Below are the code and all the weights of a small trained network. Each question names an input and a class and asks about switching units off, where a switched-off unit gives its printed mean instead of its output.

import numpy as np


def w(rows, s, z=0):
    codes = np.array(rows[::2]) - 128.0
    scale = np.full(codes.shape[1], s)
    scale[-1] = z or s
    return codes * scale


def f(y):
    return np.maximum(y, 0)


def log_softmax(a):
    a = a - a.max(-1, keepdims=True)
    return a - np.log(np.exp(a).sum(-1, keepdims=True))


def net(x, mask):
    res = np.array(x, float).reshape(1, 8) / 4 @ E
    y = f(res @ A[0][:, :-1].T + A[0][:, -1])
    res = res + np.where(mask, y, B[0][:, -1]) @ B[0][:, :-1]
    return log_softmax(res[-1] @ U[:, :-1].T + U[:, -1])


A, B = {}, {}
E = w([
[110,147,134,123,152,162,111,98,80,122,145],'x0',
[139,124,123,134,121,108,124,136,146,129,127],'x1',
[139,198,174,67,166,133,132,210,169,59,139],'x2',
[100,131,122,130,113,128,125,138,110,113,78],'x3',
[94,161,2,123,100,153,175,131,144,71,208],'x4',
[111,107,166,126,56,201,35,69,193,46,133],'x5',
[94,189,208,218,76,98,190,110,92,83,155],'x6',
[149,72,141,77,153,77,214,60,115,38,104],'x7',
],0.0074)
A[0] = w([
[123,117,64,16,189,166,85,119,134,183,91,208],'neuron 1',
[113,2,71,233,96,161,126,43,100,178,127,134],'neuron 2',
[127,174,177,51,140,147,105,179,173,64,141,131],'neuron 3',
[158,154,70,136,188,66,196,171,25,198,114,193],'neuron 4',
[146,80,136,44,149,90,202,65,121,62,100,92],'neuron 5',
[120,73,122,175,104,134,83,69,151,117,130,139],'neuron 6',
[144,78,155,92,141,82,182,48,151,87,113,121],'neuron 7',
[91,177,127,180,100,164,103,169,169,211,161,107],'neuron 8',
[143,97,222,115,168,134,102,189,118,116,127,109],'neuron 9',
[145,66,80,15,177,147,96,165,127,168,90,100],'neuron 10',
[104,194,170,234,120,95,212,129,97,103,135,110],'neuron 11',
[120,75,51,62,177,134,88,119,174,159,112,41],'neuron 12',
[119,160,20,144,90,169,177,118,152,79,160,74],'neuron 13',
[123,80,143,135,20,173,33,66,165,40,143,108],'neuron 14',
[148,87,113,151,118,123,143,89,108,187,151,217],'neuron 15',
[122,83,119,136,132,133,156,58,95,128,109,185],'neuron 16',
[127,70,179,155,130,111,100,112,95,184,52,93],'neuron 17',
[89,142,118,149,86,151,89,119,129,209,90,247],'neuron 18',
[142,190,163,80,190,146,140,179,145,96,141,163],'neuron 19',
[174,89,190,179,169,160,83,105,115,135,81,131],'neuron 20',
[103,158,115,170,119,145,65,191,143,188,126,116],'neuron 21',
[64,145,6,137,113,153,165,146,143,83,185,84],'neuron 22',
],0.0066,0.0015)
B[0] = w([
[107,180,168,164,75,106,120,100,145,73,158,228],'neuron 1',
[159,159,90,132,60,153,226,200,63,97,150,231],'neuron 2',
[165,96,118,115,101,182,188,201,94,97,161,209],'neuron 3',
[29,1,123,98,143,137,69,187,131,117,187,254],'neuron 4',
[125,135,96,175,199,220,136,84,157,124,103,218],'neuron 5',
[116,92,134,100,122,118,110,200,107,104,178,175],'neuron 6',
[115,168,64,163,187,156,171,111,155,162,69,201],'neuron 7',
[131,134,84,162,185,172,138,118,189,135,58,210],'neuron 8',
[207,148,158,93,125,72,154,131,79,162,85,182],'neuron 9',
[81,145,147,172,40,119,105,74,158,117,170,218],'neuron 10',
[67,153,180,154,95,100,70,76,168,87,184,224],'neuron 11',
[104,172,168,173,56,75,91,77,152,131,138,202],'neuron 12',
[184,174,193,56,142,62,129,87,74,220,67,209],'neuron 13',
[79,30,127,85,160,131,42,175,141,137,143,238],'neuron 14',
[125,89,107,148,93,157,151,150,70,118,125,186],'neuron 15',
[164,147,96,142,143,150,158,132,151,90,135,181],'neuron 16',
[179,128,159,86,108,117,133,124,70,165,99,195],'neuron 17',
[161,158,78,132,137,161,141,102,114,129,110,203],'neuron 18',
[170,134,103,142,75,158,186,186,114,75,156,194],'neuron 19',
[159,142,128,101,153,73,89,116,90,147,120,185],'neuron 20',
[119,137,80,145,187,148,171,96,186,114,71,205],'neuron 21',
[210,139,209,44,179,70,116,107,85,200,65,222],'neuron 22',
],0.0069,0.0076)
U = w([
[253,146,220,8,137,42,125,92,50,231,52,68],'0',
[200,129,83,119,40,165,184,235,70,62,146,252],'1',
[47,3,125,63,158,123,75,207,141,121,168,101],'2',
[79,197,195,206,19,77,102,18,186,92,165,65],'3',
[167,170,40,205,252,214,149,76,202,134,39,106],'4',
],0.0072,0.0024)

Each question gives the input, the list of numbers given to net, and the class t.
The units are the neurons (one row each of A and B). Each row of codes is followed by its name. A weight is (code - 128) times the scale printed after its matrix; where a second scale follows, it is the last column's (A, B and U).
mask holds one flag per neuron, in row order. A switched-off neuron (its flag False) gives its mean, the last column of its row in B, instead of its output. The means were averaged over made-up inputs and are rounded, as every weight is.
A unit's drop is (log p(t) with every unit on - log p(t) with that unit switched off) / (log p(t) with every unit on - log p(t) with every unit switched off).
The circuit of an input: a set's keep is (log p(t) with only the set's units on - log p(t) with every unit switched off) / (log p(t) with every unit on - log p(t) with every unit switched off). Starting from the 12 units with the biggest drops (on a tie, the unit counted first), units are removed one at a time, each time the one whose removal leaves the highest keep (on an exact tie, the one counted first), for as long as the keep stays at least 0.8.
circuit, biggest first: the units of the circuit, biggest drop first
unit that matters most: the unit with the biggest drop
k most important neurons: the k neurons with the biggest drops, biggest first
drop of u: that unit's drop, to one decimal
input [0,-4,-5,4,-3,-2,0,-8], class 4: circuit, biggest first : neuron 8
input [1,-3,8,-2,-4,8,1,0], class 1: 4 most important neurons : neuron 3; neuron 4; neuron 19; neuron 9
input [-7,7,-8,-8,-7,-1,1,1], class 1: 4 most important neurons : neuron 2; neuron 22; neuron 13; neuron 15
input [-5,5,-4,-2,-2,-5,-7,6], class 3: circuit, biggest first : neuron 10; neuron 12
input [4,8,3,4,1,6,4,-8], class 4: circuit, biggest first : neuron 8; neuron 21
input [-4,2,0,6,3,-7,-2,-7], class 2: 3 most important neurons : neuron 4; neuron 5; neuron 7
input [-7,-8,-3,-6,3,-4,-6,1], class 3: 2 most important neurons : neuron 12; neuron 10
input [3,0,-5,6,-7,-1,-6,8], class 4: 2 most important neurons : neuron 5; neuron 7
input [3,-4,-6,3,-3,7,7,-2], class 2: 2 most important neurons : neuron 14; neuron 6
input [-1,-1,3,-5,8,2,8,-6], class 0: circuit, biggest first : neuron 22; neuron 13
input [-6,8,0,7,-4,4,3,-4], class 0: circuit, biggest first : neuron 17; neuron 10
input [1,1,7,0,-1,6,-6,5], class 1: 3 most important neurons : neuron 3; neuron 4; neuron 19
input [-8,3,5,-1,8,-3,7,7], class 0: 2 most important neurons : neuron 22; neuron 13
input [3,3,1,-7,-1,-8,-6,0], class 2: unit that matters most : neuron 4
input [-2,8,-6,-8,2,5,-5,3], class 1: 3 most important neurons : neuron 2; neuron 4; neuron 11
input [-6,1,0,0,-8,7,5,-4], class 0: 2 most important neurons : neuron 4; neuron 9
input [3,2,8,3,-4,-7,2,4], class 1: 2 most important neurons : neuron 19; neuron 14
input [1,8,7,6,7,-5,-3,0], class 0: 3 most important neurons : neuron 22; neuron 13; neuron 2
input [-4,-1,-7,4,-4,-3,-8,-8], class 3: circuit, biggest first : neuron 10; neuron 1
input [-2,-8,-1,0,8,-7,8,5], class 0: unit that matters most : neuron 22
input [-8,3,-6,-4,7,3,1,4], class 0: drop of neuron 22 : 0.4
input [-6,0,-1,-5,-6,-7,-3,4], class 2: drop of neuron 4 : 1.2
input [3,-3,-2,0,5,3,5,1], class 0: drop of neuron 22 : 0.3
